(in the rows, 128 means zero)
Facts:
[stuzoklar,stuvastam] α leler
[flokas,fliklos,klisor,drukor,druklur] α flidrel
[nolos] α klisor
[kligu,briklan,droflatrek] α romen
[rokibrul,drastuk,leklikun] α tulubrek
[fisa,memas] α fluden
[flekegen] α nedir
[flizin,ploplitol,tiklol,flaran,brebrim] α liklibem
[narom,nisopok] α feplik
[mago,triskiro,leler,feplik] α drenum
[voplem,gufluska] α trumon
[nusadro,tostis,plazu] α drutresil
[bruke,plasko,fluden] α dribon
[kures] α teklam
[skubika,plesok] α klostaka
[matro] α vorilok
[klalo,skelek,skoruk] α peloklo
[zeristar,pizi,trustik,drezem,trumon,brara,vorilok] α grustek
[stozuplek,stikil] α plasko
[rakil,klostaka,drutresil,riples] α plipul
[bratri,plopok] α drezem
[floton,lofa,gode] α bruke
[rigrok,nefum,triper] α ploplitol
[gestosi,denan,sibri,vebis] α lomo
[sulom,peloklo,vifan,teklam,nedir] α felesti
[fogrusa,dapun] α vifan
[postir,zoklar] α gestosi
[bretem,funas] α druklur
[sumen,kosto,dobrok] α riples
[magrar,lobrir,plubar] α tiklol
[flukik,deba] α stikil
[gromik,trator] α flokas
[vitregrur,ploklo] α rokibrul
[klelom] α trustik
[stuzoklar,rokibrul,narom,drastuk,nusadro,matro,klalo,zeristar,rakil,tiklol,bratri,rigrok,lofa,drukor,sulom,plesok,magrar,fluden,klostaka,sibri,druklur,vifan,trustik,dobrok,droflatrek,gufluska,ploklo,funas,brebrim,vorilok] ω a
[flokas,flekegen,fliklos,mago,lomo,voplem,flidrel,briklan,ploplitol,skelek,romen,gestosi,denan,memas,fogrusa,stuvastam,postir,bretem,kosto,tostis,drutresil,liklibem,pizi,teklam,gromik,lobrir,plopok,vitregrur,gode,drenum,deba,triper,flaran,plipul,nisopok,drezem,brara,klelom] ω b
[nolos,kligu,fisa,flizin,bruke,kures,skubika,stozuplek,floton,klisor,grustek,plasko,triskiro,stikil,sumen,leler,plazu,flukik,peloklo,leklikun,riples,tulubrek,feplik,nefum,vebis,zoklar,dapun,trumon,skoruk,felesti,dribon,plubar,trator,nedir] ω c

Known rows:
nisopok: [121 132 144 128  89 144 176 157 105 134  99 126 131 125 135 105 133 126
 146 141 111 120 104 149 104  81 124 178  88 125 162 121 152 135 116 122
 133 114 138 114 109 135  92 122]
klalo: [134 140 122 130  94  84 144 114 127 105 109 107 136 123 129 155  99 134
 142 115 132  90 118 127 141 159  93 123 167 137  69 198 134 129 112 149
 138 159 127 128 147 143 122 141]
droflatrek: [136 138 128 136 130 145 125 123 146 107 118 134 136 119 131 124 101 135
 133 114 130 123 137 141 129 123 130 141 152 130 119 165 121 130 126 136
 119 139 127 126 128 141 136 112]
zeristar: [153 133 152 142 143 166 135 117 176 123 125 131 143 128 127 134 110 142
 119 109 137 126 136 139 155 132 133 126 116 131 118 159 156 118 113 134
 124 153 123 119 108 130 105  60]
dribon: [113 109 128 138 136  90 105 138 123  94 137 140 110 129 132 117 175 112
 101 126 119 137 134 107 125 150 134 123 144 116 121 112 111 124 129 122
 126 114 106 119 119 121 143 173]
zoklar: [128 123 104 152 171 123 135 120 110 114 143 177 123 251 136 102 116 148
 152 147 118 122 136 107 109 151 136 145 155 145 167 115  93 129  98 125
 137 178 144 127 156 131 141 122]
sibri: [139 134 107 146 148 166 119 116 134  99 122 163 135 185 128 117 103 151
 146 127 132 121 137 133 122 124 131 155 162 142 128 152 117 131 116 142
 125 163 133 121 144 142 141 103]
flizin: [111 141 148 125 169 151 162 149 126 127 138 119 123 123 133 112  89 133
 141 124 121 136 130 109 110 155 154 102 134 132 124 109 109 128 126 114
 122 124 124 134 150 134 139 152]
drenum: [122 121 133 129  91 135 139 156  97 128 115 134 127 133 132 122 163 132
 120 144 127 128 107 137 120  74 120 154  94 128 146  98 166 132 140 130
 134 102 126 129 116 131 109 146]
brara: [149 127 147 127 131 147 139 118 149 178 132 125 136 112 129 144 142 138
 127 138 131 140 121 138 154 129 130 127  77 131 146 111 169 126 117 122
 139 158 136 115 122 113  95  68]
plopok: [154 127 155 130 136 150 142 116 159 183 134 123 136 114 129 147 145 140
 125 136 132 142 121 139 160 133 131 121  69 132 148 111 179 123 115 122
 140 164 135 112 117 110  85  51]
klostaka: [139 128  94 131 110 187  96  99 133 108 115 139 122 158 114 120 121 124
 106 120 146 125 142 134 135 113 132 117 118 125 107 150 127 127 157 133
 110  67 126 161 106 154 123 158]
lobrir: [116 150 144 105 152 207 150 149 115 161 129 111 130  68 127 137  99 151
 156 138 129 155 116 127 115 130 152 114 108 142 113  79 144 141 149 122
 125 120 125 121 175 132 136 143]
gufluska: [158 133 159 144 148 169 138 115 185 129 126 131 143 129 126 136 113 144
 115 108 138 127 137 140 163 135 136 121 105 130 120 160 165 115 107 133
 125 160 123 117 103 127  94  44]
dapun: [120 129 132 131 114  37 164 123 111 126 128 103 124 152 136 140 113 119
 138 128 118  93 117 105 130 182 100 105 152 132 103 164 113 126 101 128
 147 159 133 137 145 130 117 164]
flokas: [121 114 117 108 101  96  99 149 125 168 151 127 140 137 114 166 132 120
 129 118 151 137 123 135 121  74 101 127 144 127 169  77 121 125 164 144
 127 116 131 126 127  98 149 130]
lofa: [130 128 126 144 112 138  92 120 162  97 107 146 117  69 134 133 148 115
 119 102 116 151 144 139 129 167 134 160 171 113 102 170  95 139 134 132
 108 140  96  81 130 135 146 161]

Rows:
No name comes twice in this set of rows, the named rows included.
[125 150 141 125 155 201 140 139 143 106 120 122 134  97 126 125  76 148
 143 112 135 136 133 131 121 130 149 120 149 138  94 138 128 132 136 135
 112 123 118 125 151 146 143 128]  brebrim
[107 101 121 126 157  99  89 133 116  63 137 132 108 115 116 108 191 105
 107 134 115 132 135 104 123 147 139 131 144 110 100 100 119 117 108 125
 134 106 112 110 114 109 146 128]  plasko
[132 128 120 136  91  90 122 126 117  88 117 118 133 136 127 157 127 138
 117 119 144  96 118 120 148 131  95 114 163 137  66 172 153 125 134 155
 135 134 114 140 140 143 127 161]  vifan
[120 145 137 111 143 183 143 140 116 161 127 114 129  81 127 137 109 146
 152 139 128 149 117 131 118 129 145 122 109 138 121  91 141 139 143 123
 127 126 129 122 164 129 133 135]  flaran
[114 120 132 116 136  67 135 146 149 154 158 119 137 163 118 136  81 102
 142  99 132 121 141 123 103 119 114 117 176 118 184 119  65 118 130 129
 121 134 138 126 114  99 152 125]  trator
[114 118 133 138 137  92 115 128 141 110 127 137 108 105 136 115 159 102
 120 119 103 145 141 115 118 184 140 139 152 108 127 136  81 132 116 113
 121 138 109  95 127 119 141 166]  fisa
[121 129 136 135 145  95 149 131 128 129 135 130 123 149 138 112 116 121
 131 126 116 123 133 119 118 150 134 121 137 126 148 138 100 126 113 116
 129 141 133 134 126 127 132 134]  kligu
[126 120 120 122 113 116  94 147 152 113 145 133 146 152 111 153  98 123
 121  92 157 123 139 137 122  74 107 125 182 126 141 128 109 118 158 156
 111 112 119 130 112 116 161 124]  druklur
[125 121 120 123 110 123  97 121 131 143 116 133 114  62 132 138 179 113
 131 134 111 159 127 137 126 156 128 159 129 114 125 118 115 144 134 121
 127 139 115  83 140 115 134 149]  memas
[112 111 128 124 127  68 117 154 134 133 161 130 132 178 120 139 116 110
 117 107 141 123 136 113 113 104 111 106 167 122 169 100  92 114 147 135
 122 113 123 140 112 106 155 152]  klisor
[119 134 133 114 131 175 123 151 103 145 135 124 127  97 126 143 140 148
 127 142 139 150 113 124 127 107 139 113 107 140 113  73 161 136 162 131
 128 106 118 133 157 130 135 159]  liklibem

Now the same nodes, written a new way:
Known rows:
plasko: [122 128 139 161 100 146  95 156 112 149 127 131 121 102 129 110  90 109
  99 115 151 130 136 121 135 180 129 137 120 122 149 136 144 119 118 195
 153 133  99 139 120 153 105 174  86 117 158 138]
stikil: [120 126 134 165  75 152  95 171 117 163 138 133 119  89 126 101  85 109
  90 114 159 127 140 136 128 193 132 130 117 122 152 139 163 115 123 216
 152 145  99 135 121 169 108 170  66 119 166 133]
plopok: [114 125 131 108 141 116 143 104 120 112 118 125 131 128 148 134 182 125
 149 118 169 146   5 127 135 101 123  40 136  87 146 136 133 144 121 113
  99 111 121 119 110 147 143 130 157 122 115 133]
trumon: [112 137 126 136 122 137 119 128 114 127 105 133 127 123 150 139 134 114
 154 114 137 145  41  90 139 154 125 126 134 102 154 117 131 136 116 133
 153 110 107 138 109 149 117 160 159 111 145 154]
flizin: [112 135 149 147 125 126 108 123 130 111 133 117 137 129 133 124 177 110
 122 123 102 138 140  67 156 160 136 164 124 123 138 137 100 136 107 138
 150 131 137 146 127 115 124 123 126 135 163 119]
rakil: [119 117 145 176 149 128 123 139 112 109 138 158 135 126  88  96 120 120
 155 138 124 154 160 117 125 122 127 155 123 173 127 133 129 128 109  92
  89  92 162 121 109 145 114  93 154 118 139 131]
triskiro: [117 125 141 149 157 120 112 132 138  98 116 146 131 122 138 118 181 115
 103 128 123 144 102  98 131 167 120 155 116 134 141 131  88 122 126 113
 168  98 133 152 118  98 109 137  92 128 138 110]
ploplitol: [140 130 163 150 155 118 100  90 128 106 138 111 137 136 105 149 128 120
 123  95 117 127 135 105 145 120 130  88 136 120 141 157 133 138 101 119
 120 160 121 140 132 128 154  90 132 141 125 104]
brara: [119 121 138 120 146 115 134 108 119 107 120 124 132 129 142 133 166 124
 134 115 160 144  34 128 135 105 123  55 133  96 143 142 128 139 119 114
 101 116 121 122 115 141 139 129 141 127 116 129]
dobrok: [112 110 147 198 150 130 129 138 115 117 144 160 137 132  74  80 108 117
 176 140 130 156 166 114 122 122 126 162 123 179 126 128 129 125 104  85
  91  82 165 114 106 153 113  84 153 120 135 122]
plesok: [113 111 148 195 150 129 128 139 116 116 143 160 137 131  77  83 108 117
 175 139 129 155 164 114 123 121 126 161 123 180 126 128 130 125 105  86
  92  85 161 115 107 152 113  86 152 120 136 126]
nisopok: [137 113 152 137 201 100 117  98 151  80 125 149 131 125 121 126 187 128
  88 119 143 138  87 144 114 127 110  79 117 139 139 153  95 120 132  82
 139 103 137 147 119  90 134  98  76 134  95  74]
flaran: [129 124 160 140 150 111 113 100 130  99 141 111 139 136 118 134 168 120
 114 111 123 133 126 108 147 114 130  89 129 116 135 158 115 138 107 119
 109 144 133 134 131 119 148  95 121 145 128 103]
nusadro: [111 110 148 198 149 130 128 140 116 118 144 161 137 131  75  80 107 117
 177 140 131 155 163 114 123 122 125 163 123 178 125 128 127 125 104  84
  91  85 165 113 106 153 114  84 154 120 135 123]
skubika: [ 96 108 146 209 124 133 126 145 127 135 132 138 136 142 106  81 123 103
 169 127 137 152 115  81 139 158 127 178 121 133 135 117 101 123 103 121
 149  87 127 122 113 140 106 125 109 132 139 122]
postir: [130 116 149 146 155 112 136 132  82  98 114 128 140 124 126 130  49 119
  62  90 134 108  51 140 143  79 142 114 124 120 142 150  77 140 120 134
  90 102 124 126 141  79 108  99 127 182 130  87]
felesti: [120 115 138 133 136 139 105 147 109 108 106 133 134 132 130 142 111 110
 119  91 114 147 138  99 139 176 122 165 126 117 143 126 120 140 117 154
 157 126 109 147 128 135 108 155 105 122 145 179]

Rows:
No name comes twice in this set of rows, the named rows included.
[116 107 135 116 139 141 109 153 109 102 104 132 138 135 130 145 117 111
 120  82 110 150 157 102 138 186 120 174 125 117 141 127 121 147 120 163
 159 130 111 148 132 139 109 154  95 123 144 198]  peloklo
[130 113 152 144 156 111 118 117 113  99 122 123 134 134 129 129 139 119
 102 113 146 140  93 132 135 109 123  82 126 104 135 152 111 133 116 120
 102 124 121 129 124 119 130 127 109 136 116 125]  briklan
[122 130 143 157 123 141  95 137 108 131 114 129 122 115 135 119  96 107
 108 118 143 132 132 108 142 165 126 144 125 115 145 134 126 122 115 179
 153 121 100 143 118 138 102 181 105 116 149 141]  dribon
[141 144 153 145 154 130  95 108 116  98 142 140 136 118  93 141 129 125
 135 120  86 137 196  97 137 131 133 148 133 173 136 147 146 138 102 106
 103 143 160 145 121 136 137  81 181 120 157 123]  tiklol
[119 100 134  76 163 133 124 157 100  70 120 152 145 126 109 135 156 126
 117 101  97 160 220 138 125 152 119 166 122 158 124 139 134 157 128 136
  92 120 164 135 129 142 115 111 122 116 145 210]  klalo
[142 116 153 156 160 119 106 112 110 106 116 125 131 134 121 143  93 118
 109  98 143 136  95 133 130 112 121  81 132 108 141 149 129 131 112 121
 113 133 105 134 124 130 132 129 118 130 111 131]  romen
[132 128 142 139 157 123 114 136 102  92 125 151 133 116 115 122 137 123
 114 136 116 149 155 121 128 120 127 141 124 157 130 141 124 133 117 106
  86 107 159 132 114 125 113 113 158 115 148 144]  droflatrek
[120 133 149 149 129 144  91 127 100 129 112 123 115 111 140 108  97 104
 104 130 159 124 156 114 149 159 123 134 125 111 141 138 123 118 113 207
 151 113  93 142 115 131  93 212 102 107 145 139]  bruke
[113 127 138 153 129 127 123 151  97 109 110 133 136 122 141 121  96 110
  88 113 118 127  82  94 148 140 139 176 120 123 143 129  79 134 118 146
 137  98 125 139 129  94  94 138 123 153 160 120]  vebis
[135 113 152 140 182 104 117 105 138  88 125 138 132 128 124 128 167 125
  94 116 144 139  89 139 123 121 115  80 121 128 138 152 103 124 126  94
 125 112 131 140 122 103 133 107  87 137 101  93]  mago
[118 109 137 121 138 141 107 151 109 102 105 132 137 135 130 146 113 110
 118  83 109 150 151 102 138 182 120 173 126 117 142 126 121 145 119 161
 159 128 108 148 131 138 109 155  98 123 144 192]  nedir
[139 134 148 140 150 141  93 127  90 114 125 147 118  99 110 112  85 119
 108 137 144 129 198 146 128 128 123 119 127 156 134 148 155 121 116 166
  94 117 131 135 110 147 104 160 144  97 144 141]  fluden
[131 130 140 139 155 124 125 146  85  92 122 155 137 111 113 122  86 124
  94 123 108 131 131 129 131 103 137 159 122 167 134 141 107 137 120 115
  80  97 162 131 123 107 101  96 168 140 157 123]  sibri
[130 114 150 145 153 111 128 127  97  99 119 126 137 129 127 131  89 119
  79 100 138 123  70 137 139  91 133 100 125 112 140 150  94 137 118 128
  96 112 124 127 133  99 118 109 118 162 124 102]  denan

The same nodes again, as new rows of numbers:
Known rows:
floton: [119  82  42 163 146 132 104 128 159 128 144 117 127 155 127 117 110  86
 144 109 162 140 162 133 175  97 123 118]
lofa: [126  78  81 150 128 141 115 110 122 155 109  89 126 123 128 113 108  73
 150 131 122 168 162 134 161  93 106 135]
bruke: [110  82  82 160 130 117 109 119 163 117 137 113 122 157 146 122 111  96
 134 105 171 141 160 127 145 110 138 109]
plasko: [129 119  76 143 142 116 107  99 161 119 151 120 140 165 154 128 113 107
 114  97 192 157 157 129 137 120 140 109]
fluden: [123  87 125 143 113 125 121  97 126 143 105  86 124 127 149 120 112  88
 137 128 133 170 157 130 129 109 124 124]
nusadro: [125 119 197 120 118 132 133 118  65 125  87 107 163  85  95 141 112 105
 125 118 141 126  98 105 165 145 109 159]
nedir: [124 123 121 160 173 122 118 131 187 114 116 138 126 131 135 132 140 138
  99 137 123 132 136 109 109 146 161 119]
narom: [154 123 180 122  40 128  97 122  91 163 149 148 152  98 126 132 102 104
 140 162  56 118 119 126 124 101 150 128]
druklur: [146  83 192 117 142 126 126  99 143 139 111 100 101 172 123 138  83 134
 135 142 134 120 116 128  89 136 122 117]
pizi: [112 143 146 121 108 121 136 130  81  99 120 136 108 156 160  95 155 138
 116 122 114 122 133 150 108 136 121 116]
nolos: [153  93 135 126 179 132 115 126 181 123 154 136 105 210  98 143  78 150
 136 128 168  80 107 129 121 135 122 107]
klalo: [145 135 131 153 194 150 124 127 159 153  78 124 131  90 110 128 149 129
 102 177  55 156 132 110 113 141 137 149]
sumen: [117 123 156 132 134 123 123 135 104  98 122 134 165 113  94 143 112 119
 117  96 182  99  99 102 178 150 124 143]
ploklo: [155 169 127 150 131 126 130 109 119 142 126  94 127  61 131 122 163 129
 197 125 121 150  61 121 109 128 127 155]
magrar: [135 130 157 115  90 126 167 122 171 159 114  78 129  71 113 161 157 158
 127 153 127 121 143 140 152  83 133 160]
grustek: [121 121 143 148 126 109 128 121 122  97 143 131 117 158 146 114 142 137
 109 125 148 110 111 136 131 126 145 103]
romen: [109 130 132 115 108 124 133 137 124 120 121 133 116 130 150 121 131 130
 138 115 125 135 145 128  96 141 129 123]

Rows:
No name comes twice in this set of rows, the named rows included.
[123 120 125 155 162 118 119 129 178 114 125 135 126 134 136 133 135 137
 106 132 134 128 133 113 113 141 158 116]  felesti
[137 122 127 101 150 143 125 140 138 131 131 142 106 175 116 129  99 143
 147 122 128 107 132 135 101 143 105 126]  fliklos
[162  86 176 111 167 141 124 107 146 148 120 110 101 183  97 140  74 139
 144 151 128 107 106 133 106 131 104 123]  funas
[140 145 157 146 113 114 132 101 125 132 116  89 122  78 150 124 152 126
 177 122 130 156  81 120  92 133 139 141]  rokibrul
[143 128 138 145 166 142 128 123 141 151  93 119 130  94 114 128 140 126
 114 167  73 151 124 116 120 132 132 144]  sulom
[154  91 136 124 182 134 113 125 182 123 154 137 103 214  96 143  74 152
 136 129 169  78 107 130 118 136 121 107]  trator
[138 192  87 132 128 133 128 139 123 124 137 126 123  82 142 116 167 140
 202  97 128 139  85 126  95 145 120 154]  vitregrur
[154  99 165 118 151 137 128 110 135 149 120 111 111 157 104 136  92 132
 140 151 120 118 107 130 114 126 112 128]  drukor
[140 151  98 154 145 120 121 130 153 118 156 129 129 110 125 129 146 137
 161 114 154 118  84 121 132 128 140 130]  leklikun
[115 143 121 129 154 137 125 143 156 123  94 143 120 120 147 121 146 137
 113 132  92 147 162 117  82 158 139 134]  teklam
[110 101  42 133 127 147 112 139 128 137 121 121 122 145 139 105 115  84
 157 106 129 156 187 139 148 108 100 133]  gode

